Here is a tiny trained network, its code and every weight. The questions are about switching its units off for an input and a class, where a switched-off unit gives its printed mean instead of its output.

import numpy as np


def w(rows, s, z=0):
    codes = np.array(rows[::2]) - 128.0
    scale = np.full(codes.shape[1], s)
    scale[-1] = z or s
    return codes * scale


def norm(h):
    return h / np.sqrt((h * h).mean(-1, keepdims=True) + 1e-5)


def f(y):
    return y / 2 * (1 + np.tanh(0.7978845608 * (y + 0.044715 * y**3)))


def log_softmax(a):
    a = a - a.max(-1, keepdims=True)
    return a - np.log(np.exp(a).sum(-1, keepdims=True))


def net(x, mask):
    res = np.array(x, float).reshape(1, 7) / 4 @ E
    u = 0
    for l in range(2):
        y = f(norm(res) @ A[l][:, :-1].T + A[l][:, -1])
        res = res + np.where(mask[u : u + 3], y, B[l][:, -1]) @ B[l][:, :-1]
        u += 3
    return log_softmax(norm(res)[-1] @ U[:, :-1].T + U[:, -1])


A, B = {}, {}
E = w([
[146,149,187,157,157,132,165,113,89,93,144],'x0',
[129,83,59,89,98,112,159,205,161,173,63],'x1',
[139,146,104,194,177,71,238,127,114,134,136],'x2',
[50,5,80,132,72,114,72,189,149,118,64],'x3',
[109,116,125,122,151,47,171,168,186,124,114],'x4',
[202,98,63,202,63,198,168,96,169,105,145],'x5',
[142,164,121,109,156,32,160,92,159,126,137],'x6',
],0.0026)
A[0] = w([
[177,125,71,130,83,94,141,87,199,128,122,21],'0.n1',
[143,253,196,124,187,77,133,48,123,106,187,60],'0.n2',
[108,84,144,173,101,132,109,125,104,88,112,247],'0.n3',
],0.0046,0.0013)
B[0] = w([
[122,118,134,187,201,119,176,120,77,152,145,153],'0.n1',
[236,214,118,149,203,178,235,84,3,206,125,253],'0.n2',
[108,192,153,157,201,120,163,69,139,119,226,167],'0.n3',
],0.0038,0.0044)
A[1] = w([
[83,172,175,54,195,117,104,153,31,195,99,118],'1.n1',
[194,123,109,121,76,213,188,205,166,151,97,186],'1.n2',
[145,104,134,94,40,226,2,75,141,106,145,5],'1.n3',
],0.0037,0.0023)
B[1] = w([
[79,97,213,192,148,132,114,59,154,37,227,251],'1.n1',
[158,182,166,133,160,91,143,68,80,108,152,250],'1.n2',
[205,237,87,106,3,204,29,116,149,167,82,197],'1.n3',
],0.0046,0.0022)
U = w([
[226,229,158,147,223,141,242,57,55,159,175,255],'0',
[131,53,9,189,132,81,241,170,160,155,93,30],'1',
[163,187,95,99,10,242,1,125,136,162,105,110],'2',
[40,61,121,26,119,30,72,214,201,153,80,12],'3',
[38,102,227,161,168,148,77,72,118,49,209,133],'4',
],0.0065,0.0018)

Each question gives the input, the list of numbers given to net, and the class t.
The units are the neurons (one row each of A and B). Each row of codes is followed by its name. A weight is (code - 128) times the scale printed after its matrix; where a second scale follows, it is the last column's (A, B and U).
mask holds one flag per neuron, layer by layer. A switched-off neuron (its flag False) gives its mean, the last column of its row in B, instead of its output. The means were averaged over made-up inputs and are rounded, as every weight is.
A unit's drop is (log p(t) with every unit on - log p(t) with that unit switched off) / (log p(t) with every unit on - log p(t) with every unit switched off).
most important unit: the unit with the biggest drop
k most important neurons: the k neurons with the biggest drops, biggest first
top k neurons in layer l: the k neurons of layer l with the biggest drops, biggest first
drop of u: that unit's drop, to one decimal
input [-1,-4,4,5,-5,0,-8], class 2: top 2 neurons in layer 1 : (1.n3 1.n1)
input [-7,1,0,-4,2,8,7], class 1: 4 most important neurons : (0.n2 1.n1 0.n3 1.n3)
input [7,5,-5,-2,-7,5,2], class 2: most important unit : 0.n2
input [-6,0,-3,-4,4,2,-4], class 2: 2 most important neurons : (0.n2 1.n3)
input [-6,-5,3,5,-1,1,8], class 1: 4 most important neurons : (0.n2 1.n1 1.n2 0.n1)
input [-5,7,6,-5,2,3,3], class 1: 4 most important neurons : (0.n2 1.n1 0.n3 1.n3)
input [-1,3,4,3,4,-2,-4], class 3: top 2 neurons in layer 0 : (0.n2 0.n1)
input [-6,1,4,1,3,1,4], class 1: top 2 neurons in layer 0 : (0.n2 0.n1)
input [-7,6,-3,-3,-4,1,5], class 1: 4 most important neurons : (0.n2 0.n1 1.n3 1.n1)
input [8,-5,-5,7,5,2,-6], class 2: top 2 neurons in layer 0 : (0.n2 0.n1)
input [6,-1,-8,4,8,3,3], class 3: top 2 neurons in layer 1 : (1.n1 1.n2)
input [-5,-3,-2,-6,-6,1,-5], class 2: 2 most important neurons : (1.n3 0.n1)
input [-8,-6,-2,1,-3,-5,-3], class 2: top 2 neurons in layer 0 : (0.n2 0.n1)
input [-2,2,7,-1,2,5,4], class 1: top 2 neurons in layer 0 : (0.n2 0.n3)
input [6,2,3,1,7,-7,-7], class 4: top neuron in layer 1 : (1.n1)
input [6,1,3,3,0,4,7], class 1: top 2 neurons in layer 1 : (1.n2 1.n1)
input [-3,3,4,1,0,-8,2], class 3: top 2 neurons in layer 0 : (0.n2 0.n3)
input [-3,6,-5,-3,3,-7,-7], class 4: drop of 1.n1 : 1.6
input [1,1,0,4,5,-1,2], class 3: drop of 0.n2 : 0.7
input [0,8,8,4,4,-3,1], class 3: drop of 0.n2 : 0.9
